Each row has a name. Each question is about the rows just above it.

tamik: [ 23  24 -79 -77]
Rafup: [  22   17 -105  -96]
dum: [ -3 -41  49  52]
zup: [-22  35  26  16]
mam: [-31  25  71  55]
mif: [ 14  23 -75 -69]
Which entry of mam is missing from [ 71 -31  25]? -> [55]
Number of entries in [  22   17 -105]: -> 3

fegom: [ 42 -89 -42 -35  41 -40  36  34  16 -47  39 -40 -41 -14]
refo: [ 60 -48 -46 -45  60 -47  57  55  35 -47  41 -46 -48 -15]
mifa: [-89  44  42  41 -89  44 -80 -75 -38  41 -85  42  46  19]
Shared by refo and mifa: -> [41]
Count the entries of [-89  44  42  41]: -> 4
Whose row is [-89  44  42  41 -89  44 -80 -75 -38  41 -85  42  46  19]? -> mifa

puse: [-42  39 -10  15  39   4]
vubi: [-42  39 -10  15 -10  17]
pubof: [ 20  -9  -5 -24 -12 -19]
lis: [-55  46  26 -24 -38  13]
suza: [  15   21   48 -112  -57  -43]
fide: [-43  58 -58  34  23  38]
Bani: [  4  -9   6  -5  27 -10]
Bani without one entry, shuffled: [27  4 -9 -5  6]. Gone: -> [-10]
Bani without one entry, shuffled: [ -9   4  -5  27 -10]. Gone: -> [6]
Whose row is [-55  46  26 -24 -38  13]? -> lis
Which entry of lis is missing from [-24  46 -38  26  13]? -> [-55]
Number of entries in [ 4 -9  6 -5 27]: -> 5
Which value is in both suza and fide? -> [-43]
Which value is in both suza and puse? -> [15]

fogab: [ 29  23 -26  68]
Des: [ 28  37 106   5]
guvek: [ 51  17 -74   2]
gusud: [-61 -53  41 -81]
kef: [29 23 22 14]
Veli: [29 71 -3 15]
Which value is in both kef and Veli? -> [29]
Shuffled fogab with one entry gone: [-26  23  68], missing -> [29]
gusud without one entry, shuffled: [-61 -81 -53]. Gone: -> [41]

fiz: [  77   35  -19   22   18 -110  -15   -2   18  -10   24  115   27  -10
  -15   40    7]
ruf: [ -5 -24 -28  13 -21  69  -7 -14   5   3  39 -40 -64 -43  12 -57  33]
Pego: [ 58 -10   3  57  -7 114   2 -29  11 -35  31  93 -22   5  10  61 110]
vem: [-15   5 -18  26  28  46  -6  22  19   9 -17  34  41 -17  12  48  13]
Ges: [-21  11 -22  15  21 114  -8 -41   1 -25   0 -42 -52   5  11  55  92]
Shared by vem and Ges: -> [5]
How many entries does [-21  11 -22  15  21 114  -8 -41   1 -25   0 -42 -52   5  11  55  92] have? -> 17

zes: [  39 -110   50   70  -91   16   84   36  109 -115   47   72   24   66
   37]
boma: [ -81  105  -63  -76   64  -65  -87  -54 -116  112  -86  110  -73  -80
  -45]
Maz: [ -4  61 -97 -98  42  10  18  72 -74  38 -94  53   5  43 -97]
Which value is in both Maz and zes? -> [72]
boma without one entry, shuffled: [ 110  -63  -80  -86 -116  -45  -76   64  112  -65  -73  -81  105  -54]. Gone: -> [-87]

ret: [-44 -97 -12  -3   5 -65   6   2   6   6 -10   2  -1  23  11  16  12 -37
   5  -3 -97   4 -23  -1  -8 -40 -15  37 -16  -2  27  19 -14 -16   3  31
  19   7 -17  32  -6  10 -32 -18 -21 -11   3 -38  -3 -21 -31 -10  12  -6
  15  60   9 108   2 -18  -7  49]
geto: [-44 -97 -12  -3   5 -65   6   2   6   6 -10   2  -1  23  11  16  12 -37
   5   5 -97   4 -23  -1  -8 -40 -15  37 -16  -2  27  19 -14 -16   3  31
  19   7 -17  32  -3  10 -24 -66   1  -2  10 -61  -3  26 -36  -7  11   6
   7  86  12  35  16 -21  -2  85]
rulub: [ -48  -64  -11  -16    3   60   -5   -6    9   23  -18  -14    7   48
   14   34   11  -47    7    2 -121   27  -41    8  -13  -55   -4   36
   -7    2   27   16  -11  -17  -22   97   23  -16  -24    0   -9    9
  -33  -30  -19  -16    2  -46   -2   35  -38  -12   14   -5   15   72
   12  116    0  -22  -13   63]
tor: [-44 -97 -12  -3   5 -65   6   2   6   6 -10   2  -1  23  11  16  12 -37
   5  -3 -97   4 -23  -1  -8 -40 -15  37 -16  -2 -22  19 -14 -16  -3  31
  19   7 -17  32  -3  10 -24 -66   1  -2  10 -13  -3  26 -36  -7  11   6
   7  86  12  35  16 -21  -2  85]
Whose row is [ -48  -64  -11  -16    3   60   -5   -6    9   23  -18  -14    7   48
   14   34   11  -47    7    2 -121   27  -41    8  -13  -55   -4   36
   -7    2   27   16  -11  -17  -22   97   23  -16  -24    0   -9    9
  -33  -30  -19  -16    2  -46   -2   35  -38  -12   14   -5   15   72
   12  116    0  -22  -13   63]? -> rulub
Shuffled geto with one entry gone: [ 27  -3 -40  37   5  10   6  11  26 -12 -21  19   2  23 -15 -66 -44 -97
  -7  -3   7   5  16 -16 -10  -1  -2   5   6 -23 -24  16  -3 -16  -8 -65
  -2   1 -17  12  32 -36   7  19  85   3  12   6  10 -37  35  11 -61 -14
   6  -2  86  31  -1 -97   2], missing -> [4]
tor without one entry, shuffled: [-66 -13 -21 -23  10  35 -97  16  26  -2  19  -1  -8   4 -10  -3 -40  23
  10  11 -24 -16  19  -2  -3  -3  -7  12   2 -65  31   7 -22  85   2  86
  12   5 -15   5  16   1  -2  -3   6  37  -1 -14  32   6 -44  -3 -17 -36
 -16   7 -97  11   6   6 -37]. Gone: -> [-12]
Which entry of rulub is missing from [  97    7   35    0   14    2   72   60  -64   -6  -16   -9   23   27
   -5  -19  -24  -46   12   48   -7   15   34  -14    2  -16   14  -18
   11  -33  -47  116  -17    3  -22    9  -12  -30    7  -11   -4  -13
  -48    9    8  -22 -121   -5   63    0   27  -13  -11  -55   -2   36
  -41   23  -16  -38    2]? -> [16]

dired: [ 10 -45  21  41 -22 -24 -29   3  -5  23  -1 -16  -4  11  24 -50 -10 -16
 -21]
rov: [ 10 -45  21  41 -22 -24 -29   3  -5  23  -1 -16 -25  11  24 -39 -10 -16
 -79]
gem: [-12  12  29  12 -37  24  21  12 -77 -65  -1 -10  -6   4 -50  14  -9  -4
 -38]
Whose row is [ 10 -45  21  41 -22 -24 -29   3  -5  23  -1 -16 -25  11  24 -39 -10 -16
 -79]? -> rov
Count the entries of [ 10 -45  21  41 -22 -24 -29   3]: -> 8
Number of entries in [-12  12  29  12 -37  24  21  12 -77 -65  -1 -10  -6]: -> 13
rov without one entry, shuffled: [ 23  -5  21 -10 -79 -39  -1  11 -22  41 -25 -16  10  24 -29   3 -16 -45]. Gone: -> [-24]
gem without one entry, shuffled: [ -1 -50  21   4 -65  29  -4  -6  12  -9 -10  12  12 -12  14  24 -38 -77]. Gone: -> [-37]

Nin: [31 29 41 51 32 32 27 39 36 32 34 37 28 33 31 45 33 30 45 29 41 35 38 35
 29 40 36 24 35 31 36 41 45 53 37 42 40 33 34 32 45 28 23 36 29 25 35 39
 35 40 33 37 20 39 42 33 27 45 49 37 34 31 24]
lidu: [28 38 39 34 18 48 47 46 38 36 40 12 45 39 29 40 44 25 23 37 31 36 21 81
 45 49 48 26 20 24 46 33 48 24 20 62 29 52 34 27 46 58 26 38 31 33 24 39
 37 27 40 19 25 35 67 34 20 22 27 50 60 52 22]
nak: [35 22 48 34 57 23 15 24 49 35 37 63 23 30 28 59 35 40 62 47 35 27 53 10
 26 25 32 30 52 41 35 51 28 97 43 35 50 29 37 42 28 20 79 31 38 31 48 38
 31 42 28 69 38 15 11 30 42 62 47 21 19 28 36]
mivok: [45 34 34 45 33 43 50 41 30 34 42 26 43 31 41 23 36 31 22 31 34 31 37 61
 39 34 39 38 31 34 24 30 34 17 38 30 32 36 38 36 40 41 26 40 30 46 30 36
 34 39 38 29 46 45 58 36 33 26 23 37 35 32 38]
Number of entries in [31 29 41 51 32 32 27 39 36 32 34 37 28 33 31 45 33 30 45 29 41 35 38 35
 29 40 36 24 35 31 36 41 45 53 37 42 40 33 34 32 45 28 23 36 29 25 35 39
 35 40 33 37 20 39 42 33 27 45 49 37 34 31 24]: -> 63
Where do [28 38 39 34 18 48 47 46 38 36 40 12 45 39 29 40 44 25 23 37 31 36 21 81
 45 49 48 26 20 24 46 33 48 24 20 62 29 52 34 27 46 58 26 38 31 33 24 39
 37 27 40 19 25 35 67 34 20 22 27 50 60 52 22] appear? -> lidu
The row with [45 34 34 45 33 43 50 41 30 34 42 26 43 31 41 23 36 31 22 31 34 31 37 61
 39 34 39 38 31 34 24 30 34 17 38 30 32 36 38 36 40 41 26 40 30 46 30 36
 34 39 38 29 46 45 58 36 33 26 23 37 35 32 38] is -> mivok
Which entry of nak is missing from [34 15 20 97 22 62 31 32 28 42 38 38 28 35 36 51 28 48 23 35 28 63 53 49
 52 57 11 15 31 38 47 35 79 43 41 35 69 10 48 62 19 37 37 59 47 42 50 26
 24 35 23 25 40 28 27 30 42 35 30 31 29 30]? -> [21]

Fep: [ 21 -16 -28  40   2  17  -2 -50  32  16   7 -48  12 -38   3  27]
gupa: [ 11 -55 -26   7  10  31   9 -87  -9  11  24   5 -62  32 -47  10]
fiv: [-13  23  11   6   1  18 -26 106 -21  31  42  -3  61 -22   4 -19]
Whose row is [ 21 -16 -28  40   2  17  -2 -50  32  16   7 -48  12 -38   3  27]? -> Fep
Number of entries in [ 11 -55 -26   7  10  31   9 -87  -9  11  24   5 -62  32 -47]: -> 15
Number of entries in [ 11 -55 -26   7  10  31   9 -87  -9  11  24   5 -62  32 -47  10]: -> 16

ber: [ 7  1  0  4  0 14 88]
kamak: [93 17  0 18 -5  3 -8]
Zugoz: [  7  74  95  20 -20   0   1]
sabeg: [ 78  11  -1  13   1   0 -10]
Vivad: [ 9  0 -1 12  2 21 98]
kuru: [78 11 -1 13  1  0  0]
Nono: [ 55 103  28  10  32 105  58]
Sizib: [10  3  3  3 10 84 87]
zed: [ 55 -19  28  10 -18   0  -5]
Firaf: [ 96  70   8  13 -13   0  -9]
fam: [-15  11  24  92  73  10   1]
bave: [-14  16  18  74  94  17   1]
Count the entries of [ 7 74 95 20]: -> 4
The one value in kamak and Firaf: -> [0]
Shuffled Vivad with one entry gone: [ 2 21 12  9 98 -1], missing -> [0]
Count the entries of [78 11 -1]: -> 3
Count the entries of [-15  11  24  92  73  10   1]: -> 7
zed without one entry, shuffled: [ 10   0  -5  28 -19  55]. Gone: -> [-18]
Number of entries in [10  3  3  3 10 84]: -> 6

vip: [ 41 -18 -17  36 -17   0 -17 -17  24 -20]
mizu: [ 10   7 -76  19 -70   7 -99 -66   1  14]
zuke: [-30  30 -31 -31 -27   5 -36 -30 -24  26]
pota: [ 27 -20 -54  37 -47   7  36 -44  13  -5]
luz: [ 24  36 -27  21 -21  -7 -26 -19  14  14]
Lil: [ 12  29 -47  12 -47  -3 -60 -42   7  22]
rir: [-28  18 -40 -21 -37   9 -50 -34 -24  22]
How many entries does [ 41 -18 -17  36 -17   0 -17 -17  24 -20] have? -> 10
Shuffled zuke with one entry gone: [-31 -30   5 -27 -31 -30 -36 -24  30], missing -> [26]
luz without one entry, shuffled: [ 36 -21  14  14  21 -27 -19  24 -26]. Gone: -> [-7]
Number of entries in [-28  18 -40 -21 -37   9 -50 -34 -24  22]: -> 10
Shared by luz and rir: -> [-21]
How many entries does [-28  18 -40 -21 -37   9 -50 -34] have? -> 8
Which entry of Lil is missing from [  7  12 -47 -60  -3 -47  12  22 -42]? -> [29]

Senu: [ -4  -6  52 -37  53  52  -9  66]
Kivi: [-54 -29 -85  49  26  34  12 -24]
zitaf: [-77 -48  -4  -4  40  32  29 -17]
geda: [ 13 -11  42  13   0  22  38  71]
favo: [ 19  40 -46  20 -34 -11 -23 -35]
ligi: [ 21   7 -37  40  23 -46 -18 -15]
folez: [ -14   30   52 -108  -10   -5   -8   34]
Sot: [ 36  -8 -96  54  14   7  -3  -1]
koba: [ 44 -29  13  -7  -6  49 -30  39]
The one value in geda and koba: -> [13]
The one value in folez and Senu: -> [52]
Which value is in both zitaf and Senu? -> [-4]

nukit: [ 71 -19 -92  28]
Bem: [ 68 -18  69 -26]
gibi: [-49  68  24 -80]
Gune: [ 71 -67 -92 -31]
Count the entries of [ 71 -67 -92]: -> 3
The row with [ 71 -67 -92 -31] is -> Gune
Bem without one entry, shuffled: [-26 -18  68]. Gone: -> [69]

tibok: [  4  23   4  31  10  23   9  11  19  19   6  10 -13   5   9   5  22  19
   6  17  34  15  23  -8   9  29 -67   4  26   6   9  16  14   6  16   0
  13   9  10   2   6  26  23   1   6   7]
Tedus: [ 26   3  11  62  34  26  38  21  25  25   8  28  11   2  18   4  31  36
   7  12  85  46  12 -23   5  49 -67  20  25  26  19  35  11  16   4   2
  15  20   6   4   9  46  47   3  29   7]
mov: [  5   2   7  42  17  12  21   6  18  18  13  18 -26   1   8  19  19  32
   9  13  35  22   4  39   3  38 -67   8  23  16   5   9   4  24   3   1
  19  36   4   2   3  57  35   4   6   5]
gik: [ 13   5  13  30  25  10  38  10  15  15  12  17  22   1  13   6  22  17
  24  19  75  12   7  87  13  51 -67  14  17  35  20  34   8  26  22   5
  20  39   9   4   3  32  35   5   6  31]
sede: [  7   4   4  28   8   9   9   8  13  13   8  24 -54   4  21   4  19  25
  11  13  23  24   6 -11   2  22 -67   7  18   9   5   4   4   9   5   1
  14  10   8   1   1  38  13   3  10   3]
Notov: [ 30  22  10  52  27  19  24  18   6  26  18  84   3  18  88   8  57 108
  60  25  82  71  23  82  12  58 -67  28  33  29  17  43  14  32  38   3
  35  22   3   9   4  61  25   5  32  33]
ditu: [ 31   2   6  57  34  22  29  19  21  21  21  85  62  18  92   9  54 117
  59  23  49  76  11 -29   2  59 -67  29  22  28  10  42  10  40  35   1
  39  41   6  10   4  44  44   2  35  29]
Tun: [ 25   3   8  39  28  19  35   7  15  15  19  45  61  11  60   7  27  87
  27  13  28  54   7 -34   5  51 -67  26  14  30  12  18   4  39  17   3
  31  41   9   6   1  30  40   1  31  12]
lizov: [ 19   8   7  56  22  17  24  22  19  19  14  29  -3   2  18   8  33  16
  13  21  73  17  12  11   4  35 -67  14  31  22  17  19  11   9   8   1
  28   4   4   1   8  54  24   5  11  11]
Shuffled gik with one entry gone: [ 75   4  15   1   3  19  17  17   8  15  10  10   5 -67  31  12  38   5
   5   9  20  87  39  26   6  13  17  22  22  13  35  22  20  34   6  51
  25  13  13  32  35  30  12  14  24], missing -> [7]
Count the entries of [25  3  8 39 28 19 35  7 15 15 19 45 61 11 60  7 27 87 27 13 28 54]: -> 22
Whose row is [ 25   3   8  39  28  19  35   7  15  15  19  45  61  11  60   7  27  87
  27  13  28  54   7 -34   5  51 -67  26  14  30  12  18   4  39  17   3
  31  41   9   6   1  30  40   1  31  12]? -> Tun
How many entries does [25  3  8 39 28 19 35  7 15] have? -> 9
Whose row is [ 30  22  10  52  27  19  24  18   6  26  18  84   3  18  88   8  57 108
  60  25  82  71  23  82  12  58 -67  28  33  29  17  43  14  32  38   3
  35  22   3   9   4  61  25   5  32  33]? -> Notov

ziki: [-52 -37  20  41  30  33 -81   9  -7 -22 -51 -30 -37  20 -38  44 -23  34
 -11   8  14  -6  46  -1]
Dibon: [ 60   9   8 -36 -24  19  -1  -7  -6  22  10 -26  -8 -21  61  23  13 -42
 -54 -13 -53  14  31  27]
Panut: [ 18 -26  26   5   2  60 -66 -31  46  13  28 -22 -27 -20  40  92  19 -32
 -55  42 -28 -33  -2  26]
lugom: [  6   7   1  -2 -34 -17  -3  -3  72  48  20  42  63  -6   5 -28  27  -6
  -6  14   3  -1 -50 -17]
peno: [ 42  28 -21 -22 -51   1  66   3 -57 -27  29 -19 -33 -19  32  -6  -3 -30
  19  -9 -22   0  12  18]
kivo: [-35  14 -26  39  23 -30   1  57 -13   1 -40   1  27  11 -56  -3 -10  32
  64 -14  20   0  10 -27]
Zege: [ 16  10  -3  11  23  17 -50  50   0  41 -58 -42  18  -8  13 -24   8  -9
 -26 -22 -49  19  66   6]
Where do [ 60   9   8 -36 -24  19  -1  -7  -6  22  10 -26  -8 -21  61  23  13 -42
 -54 -13 -53  14  31  27] appear? -> Dibon
Number of entries in [ 18 -26  26   5   2  60 -66 -31  46  13  28 -22 -27 -20  40  92  19 -32
 -55  42 -28 -33  -2  26]: -> 24
Which entry of peno is missing from [  3  12 -51  -9  -6 -22 -22  66  29 -19 -57  18 -33  32 -27  28   1  -3
 -19 -30 -21  19  42]? -> [0]

kezi: [-27  62  61 -48 -33]
pige: [-16  13 -26  53 -70]
giguf: [-55   3   3 -26 -27]
meli: [-57   0  14   7  55]
kam: [ -52  119  -37 -119  107]
Number of entries in [ -52  119  -37 -119]: -> 4
The one value in kezi and giguf: -> [-27]
Which value is in both giguf and pige? -> [-26]
The one value in giguf and kezi: -> [-27]
How many entries does [-16] have? -> 1

